Below is a small trained network, with its code and all its weights. Each question gives an input and a target symbol and asks what happens when units are switched off, that is, made to give their printed mean instead of their output.

import numpy as np


def w(rows, s, z=0):
    codes = np.array(rows[::2]) - 128.0
    scale = np.full(codes.shape[1], s)
    scale[-1] = z or s
    return codes * scale


def norm(h):
    return h / np.sqrt((h * h).mean(-1, keepdims=True) + 1e-5)


def f(y):
    return y / 2 * (1 + np.tanh(0.7978845608 * (y + 0.044715 * y**3)))


def softmax(a):
    e = np.exp(a - a.max(-1, keepdims=True))
    return e / e.sum(-1, keepdims=True)


def log_softmax(a):
    a = a - a.max(-1, keepdims=True)
    return a - np.log(np.exp(a).sum(-1, keepdims=True))


def net(x, mask):
    ids = ['ΔΛΨΩβεηστφ'.index(c) for c in x.split()]
    T = len(ids)
    res = E[ids] + P[:T]
    u = 0
    for l in range(2):
        q, k, v = (norm(res) @ M[l].T for M in (Q, K, V))
        z = softmax(np.where(np.tri(T) > 0, q @ k.T / 2**0.5, -1e9)) @ v
        res = res + np.where(mask[u], z, O[l][:, -1]) @ O[l][:, :-1]
        u += 1
        y = f(norm(res) @ A[l][:, :-1].T + A[l][:, -1])
        res = res + np.where(mask[u : u + 4], y, B[l][:, -1]) @ B[l][:, :-1]
        u += 4
    return log_softmax(norm(res)[-1] @ U[:, :-1].T + U[:, -1])


Q, K, V, O, A, B = {}, {}, {}, {}, {}, {}
E = w([
[198,166,96,65],'Δ',
[137,122,137,115],'Λ',
[92,99,226,87],'Ψ',
[112,102,214,85],'Ω',
[65,119,161,144],'β',
[65,93,142,70],'ε',
[71,92,144,100],'η',
[106,137,109,133],'σ',
[122,167,226,251],'τ',
[103,120,111,128],'φ',
],0.02)
P = w([
[174,96,130,254],'0',
[74,190,122,210],'1',
[69,150,87,142],'2',
[65,126,97,135],'3',
[48,103,86,133],'4',
[74,120,89,142],'5',
[67,129,95,138],'6',
[74,139,102,167],'7',
[66,136,95,144],'8',
[80,136,94,180],'9',
],0.0053)
Q[0] = w([
[2,97,47,233],'L0H0',
[98,74,157,142],'L0H0',
],0.0075)
K[0] = w([
[152,53,88,234],'L0H0',
[43,61,128,1],'L0H0',
],0.008)
V[0] = w([
[240,231,206,109],'L0H0',
[253,2,100,174],'L0H0',
],0.0056)
O[0] = w([
[76,10,117,175,2],'L0H0',
[61,234,178,109,63],'L0H0',
],0.011,0.0061)
A[0] = w([
[67,139,184,209,252],'L0N0',
[74,95,197,61,188],'L0N1',
[76,182,36,92,130],'L0N2',
[232,158,2,121,160],'L0N3',
],0.0082,0.004)
B[0] = w([
[71,70,1,60,191],'L0N0',
[91,128,71,107,227],'L0N1',
[190,43,116,196,227],'L0N2',
[192,102,212,152,253],'L0N3',
],0.0081,0.0057)
Q[1] = w([
[246,111,42,198],'L1H0',
[167,49,160,98],'L1H0',
],0.011)
K[1] = w([
[161,247,97,95],'L1H0',
[147,132,139,94],'L1H0',
],0.015)
V[1] = w([
[87,226,107,156],'L1H0',
[221,80,127,255],'L1H0',
],0.0073)
O[1] = w([
[111,255,110,116,107],'L1H0',
[173,218,229,137,4],'L1H0',
],0.0089,0.0027)
A[1] = w([
[148,78,229,140,153],'L1N0',
[70,137,108,182,132],'L1N1',
[138,143,133,8,254],'L1N2',
[91,57,114,162,106],'L1N3',
],0.014,0.0039)
B[1] = w([
[75,92,119,5,226],'L1N0',
[132,108,236,145,161],'L1N1',
[81,142,8,97,253],'L1N2',
[115,208,112,147,221],'L1N3',
],0.013,0.006)
U = w([
[6,117,106,113,139],'Δ',
[103,192,94,88,135],'Λ',
[102,102,121,153,159],'Ψ',
[118,115,158,132,80],'Ω',
[131,103,147,124,99],'β',
[164,221,165,119,166],'ε',
[185,111,85,199,79],'η',
[89,106,199,174,254],'σ',
[111,110,162,121,99],'τ',
[152,72,112,180,81],'φ',
],0.013,0.0051)

Each question gives the input, a string of symbols that net reads in full, and the target symbol t.
The units are the heads (2 rows each of Q, K, V and O) and the neurons (one row each of A and B). Each row of codes is followed by its name. A weight is (code - 128) times the scale printed after its matrix; where a second scale follows, it is the last column's (O, A, B and U).
mask holds one flag per unit, layer by layer, with each layer's heads first. A switched-off unit (its flag False) gives its mean, the last column of its rows in O or B, instead of its output. The means were averaged over made-up inputs and are rounded, as every weight is.
A unit's drop is (log p(t) with every unit on - log p(t) with that unit switched off) / (log p(t) with every unit on - log p(t) with every unit switched off).
The circuit of an input: a set's keep is (log p(t) with only the set's units on - log p(t) with every unit switched off) / (log p(t) with every unit on - log p(t) with every unit switched off). Starting from all 10 units, units are removed one at a time, each time the one whose removal leaves the highest keep (on an exact tie, the one counted first), for as long as the keep stays at least 0.8.
circuit, biggest first: the units of the circuit, biggest drop first
unit that matters most: the unit with the biggest drop
k most important neurons: the k neurons with the biggest drops, biggest first
k most important neurons of layer l: the k neurons of layer l with the biggest drops, biggest first
drop of u: that unit's drop, to one decimal
input η Λ Ψ Ψ η σ τ σ Δ, target η: circuit, biggest first => (L0H0; L1N0)
input φ σ Λ, target ε: unit that matters most => L1H0
input σ Ω Λ σ σ β σ η φ, target ε: circuit, biggest first => (L0H0; L1H0; L0N2)
input ε Ψ ε σ Δ η τ ε β σ, target φ: 2 most important neurons => (L1N2; L0N2)
input η ε η η η η ε σ φ, target η: 2 most important neurons => (L1N0; L1N2)
input σ η φ η φ η τ, target ε: circuit, biggest first => (L1H0; L0H0)
input η Δ Λ Δ, target η: 3 most important neurons of layer 0 => (L0N3; L0N0; L0N1)
input σ φ η φ η σ σ τ, target ε: 2 most important neurons of layer 0 => (L0N2; L0N1)
input η η φ, target η: 2 most important neurons => (L1N0; L0N2)
input σ η β ε φ σ σ σ σ Δ, target ε: 2 most important neurons of layer 0 => (L0N0; L0N3)
input η β σ, target η: 2 most important neurons => (L1N0; L1N2)
input σ η Λ β Ψ σ, target ε: drop of L0N2 => 0.2
input ε ε β ε η Δ τ σ, target φ: drop of L0N1 => 0.0
input η σ σ Ψ η η η σ, target η: drop of L0H0 => 0.4
input σ σ Δ φ φ η Ω φ, target ε: most important neuron of layer 1 => (L1N2)
